Here is a tiny trained network, its code and every weight. The questions are about switching its units off for an input and a target symbol, where a switched-off unit gives its printed mean instead of its output.

import numpy as np


def w(rows, s, z=0):
    codes = np.array(rows[::2]) - 128.0
    scale = np.full(codes.shape[1], s)
    scale[-1] = z or s
    return codes * scale


def f(y):
    return np.maximum(y, 0)


def softmax(a):
    e = np.exp(a - a.max(-1, keepdims=True))
    return e / e.sum(-1, keepdims=True)


def log_softmax(a):
    a = a - a.max(-1, keepdims=True)
    return a - np.log(np.exp(a).sum(-1, keepdims=True))


def net(x, mask):
    ids = ['αδηθλξσφψ'.index(c) for c in x.split()]
    T = len(ids)
    res = E[ids] + P[:T]
    u = 0
    for l in range(2):
        r = res
        for j in range(2):
            rows = slice(3 * j, 3 * j + 3)
            q, k, v = (r @ M[l][rows].T for M in (Q, K, V))
            z = softmax(np.where(np.tri(T) > 0, q @ k.T / 3**0.5, -1e9)) @ v
            o = O[l][rows]
            res = res + np.where(mask[u + j], z, o[:, -1]) @ o[:, :-1]
        u += 2
        y = f(res @ A[l][:, :-1].T + A[l][:, -1])
        res = res + np.where(mask[u : u + 8], y, B[l][:, -1]) @ B[l][:, :-1]
        u += 8
    return log_softmax(res[-1] @ U[:, :-1].T + U[:, -1])


Q, K, V, O, A, B = {}, {}, {}, {}, {}, {}
E = w([
[105,57,171,45,104,130,125],'α',
[138,176,167,92,44,187,115],'δ',
[193,58,108,100,240,99,138],'η',
[165,74,148,181,55,127,137],'θ',
[24,167,39,93,138,118,209],'λ',
[199,162,58,173,135,132,131],'ξ',
[124,57,108,219,176,169,126],'σ',
[194,153,248,146,251,184,96],'φ',
[91,207,122,135,208,196,112],'ψ',
],0.015)
P = w([
[137,139,111,171,91,203,9],'0',
[193,165,166,163,177,96,240],'1',
[188,167,160,141,173,109,254],'2',
[207,149,159,129,180,116,243],'3',
[195,142,158,142,176,125,233],'4',
[184,144,178,181,180,116,216],'5',
],0.0056)
Q[0] = w([
[126,127,102,104,116,140,163],'0.h0',
[76,129,183,96,117,72,160],'0.h0',
[19,96,150,62,57,114,2],'0.h0',
[192,140,104,84,208,199,233],'0.h1',
[157,127,145,190,88,185,174],'0.h1',
[124,133,69,114,94,127,102],'0.h1',
],0.0063)
K[0] = w([
[119,152,117,95,110,103,101],'0.h0',
[123,68,143,93,74,52,140],'0.h0',
[122,75,190,77,140,65,253],'0.h0',
[138,79,75,105,145,227,8],'0.h1',
[83,214,172,220,78,178,12],'0.h1',
[137,86,170,139,113,130,183],'0.h1',
],0.0054)
V[0] = w([
[147,146,183,254,77,89,77],'0.h0',
[84,98,111,91,137,158,43],'0.h0',
[153,44,129,132,118,123,106],'0.h0',
[79,209,163,99,101,215,139],'0.h1',
[126,74,101,112,40,93,168],'0.h1',
[101,123,188,125,120,136,93],'0.h1',
],0.0069)
O[0] = w([
[190,176,78,147,158,151,166,175],'0.h0',
[142,49,127,133,153,114,49,105],'0.h0',
[201,62,126,138,132,165,155,121],'0.h0',
[108,162,127,149,85,151,58,150],'0.h1',
[147,128,111,81,116,150,166,3],'0.h1',
[76,126,176,139,127,254,121,141],'0.h1',
],0.0074,0.0057)
A[0] = w([
[49,64,146,237,120,123,210,109],'0.n0',
[130,38,192,213,2,146,157,224],'0.n1',
[184,237,9,165,62,182,176,169],'0.n2',
[136,78,131,49,181,80,149,126],'0.n3',
[178,97,28,170,185,63,160,163],'0.n4',
[27,166,208,134,120,107,108,197],'0.n5',
[185,182,254,126,64,203,155,153],'0.n6',
[224,112,102,69,118,70,71,255],'0.n7',
],0.006,0.0041)
B[0] = w([
[79,119,105,103,206,175,119,167],'0.n0',
[147,121,113,161,229,225,254,193],'0.n1',
[122,84,131,182,70,172,146,240],'0.n2',
[51,141,179,186,128,149,155,156],'0.n3',
[31,121,49,212,69,118,82,218],'0.n4',
[125,129,92,130,98,198,156,191],'0.n5',
[172,131,231,120,73,146,144,254],'0.n6',
[107,68,214,215,137,128,144,187],'0.n7',
],0.0076,0.0067)
Q[1] = w([
[121,175,158,190,135,204,215],'1.h0',
[181,101,97,109,92,125,116],'1.h0',
[99,167,146,253,196,254,203],'1.h0',
[214,151,61,5,101,142,116],'1.h1',
[139,99,134,60,124,90,87],'1.h1',
[136,154,150,198,190,226,174],'1.h1',
],0.0063)
K[1] = w([
[112,71,135,148,56,180,3],'1.h0',
[142,94,157,87,156,78,163],'1.h0',
[121,65,171,180,142,254,69],'1.h0',
[151,186,120,189,162,74,246],'1.h1',
[163,152,176,129,155,120,225],'1.h1',
[114,31,129,110,88,207,54],'1.h1',
],0.0071)
V[1] = w([
[176,87,120,102,106,115,254],'1.h0',
[111,95,85,83,34,92,153],'1.h0',
[67,110,197,99,196,82,109],'1.h0',
[148,187,134,130,59,53,113],'1.h1',
[96,192,69,77,64,192,124],'1.h1',
[170,63,203,105,82,170,88],'1.h1',
],0.0074)
O[1] = w([
[195,84,94,152,2,117,131,88],'1.h0',
[148,45,151,86,123,215,171,2],'1.h0',
[35,190,221,179,107,167,197,62],'1.h0',
[163,174,76,192,136,238,153,31],'1.h1',
[44,109,162,73,82,132,40,100],'1.h1',
[110,166,85,31,111,79,188,202],'1.h1',
],0.0069,0.012)
A[1] = w([
[150,137,169,65,185,205,74,181],'1.n0',
[52,111,161,96,109,97,125,92],'1.n1',
[150,63,83,13,121,110,158,85],'1.n2',
[23,228,156,213,129,89,205,27],'1.n3',
[89,126,157,99,190,237,160,3],'1.n4',
[216,93,64,84,101,204,71,122],'1.n5',
[254,197,237,63,120,192,129,92],'1.n6',
[157,87,249,76,187,123,132,91],'1.n7',
],0.0053,0.0028)
B[1] = w([
[152,125,97,88,149,81,227,166],'1.n0',
[179,93,140,83,155,78,145,148],'1.n1',
[203,143,130,155,101,182,160,156],'1.n2',
[195,119,111,99,48,199,80,249],'1.n3',
[227,118,224,96,128,128,59,143],'1.n4',
[124,234,166,135,193,174,162,169],'1.n5',
[106,2,114,100,189,208,38,203],'1.n6',
[140,83,88,51,111,108,125,193],'1.n7',
],0.0068,0.012)
U = w([
[165,149,159,118,185,112,77,101],'α',
[109,101,157,147,85,199,95,249],'δ',
[126,111,59,161,224,189,143,39],'η',
[131,121,152,172,177,19,130,48],'θ',
[150,152,196,195,165,149,218,140],'λ',
[103,121,36,65,128,152,120,162],'ξ',
[178,254,139,126,175,103,131,225],'σ',
[208,143,101,165,82,102,67,169],'φ',
[123,124,161,102,122,82,187,151],'ψ',
],0.007,0.0013)

Each question gives the input, a string of symbols that net reads in full, and the target symbol t.
The units are the heads (3 rows each of Q, K, V and O) and the neurons (one row each of A and B). Each row of codes is followed by its name. A weight is (code - 128) times the scale printed after its matrix; where a second scale follows, it is the last column's (O, A, B and U).
mask holds one flag per unit, layer by layer, with each layer's heads first. A switched-off unit (its flag False) gives its mean, the last column of its rows in O or B, instead of its output. The means were averaged over made-up inputs and are rounded, as every weight is.
A unit's drop is (log p(t) with every unit on - log p(t) with that unit switched off) / (log p(t) with every unit on - log p(t) with every unit switched off).
The circuit of an input: a set's keep is (log p(t) with only the set's units on - log p(t) with every unit switched off) / (log p(t) with every unit on - log p(t) with every unit switched off). Starting from the 12 units with the biggest drops (on a tie, the unit counted first), units are removed one at a time, each time the one whose removal leaves the highest keep (on an exact tie, the one counted first), for as long as the keep stays at least 0.8.
circuit, biggest first: the units of the circuit, biggest drop first
most important unit: the unit with the biggest drop
k most important neurons: the k neurons with the biggest drops, biggest first
top k neurons in layer l: the k neurons of layer l with the biggest drops, biggest first
heads that matter: for each layer, one digit per head in row order, 1 if its drop is at least 0.15 and else 0, layers parted by /
input δ λ λ φ φ, target ξ: top 3 neurons in layer 1 : [1.n6; 1.n7; 1.n0]
input δ ξ φ ψ, target ξ: circuit, biggest first : [1.h1; 0.n6]
input ψ σ φ, target α: most important unit : 1.h0
input η φ ξ θ φ η, target λ: heads that matter : 11 / 11
input δ θ φ σ, target ξ: heads that matter : 01 / 01
input φ ξ σ ξ φ η, target σ: circuit, biggest first : [1.h0; 1.n6]
input θ φ λ, target φ: heads that matter : 10 / 10
input ψ δ σ, target α: top 2 neurons in layer 0 : [0.n5; 0.n2]
input ξ λ θ σ α ξ, target η: circuit, biggest first : [1.h0; 0.n2; 1.n3; 0.n6]
input λ φ φ φ, target δ: circuit, biggest first : [1.h1; 1.h0; 0.h0; 1.n3]
input φ ξ φ φ α α, target σ: circuit, biggest first : [1.h0; 0.h1; 1.n6]
input ξ δ σ δ θ θ, target η: circuit, biggest first : [0.n1; 1.h0; 0.n2]
input θ η λ ξ η, target φ: circuit, biggest first : [1.h0; 0.n1]
input θ σ ξ λ, target φ: most important unit : 0.n1
input θ ξ φ, target φ: heads that matter : 11 / 10
input φ λ η, target σ: 3 most important neurons : [1.n3; 1.n6; 0.n2]
input σ η ξ φ η φ, target θ: heads that matter : 11 / 01
input α σ φ η, target ψ: circuit, biggest first : [1.h1; 1.h0; 0.h0]
input ψ η σ, target α: heads that matter : 11 / 11
input λ α φ ψ δ, target δ: most important unit : 1.h1
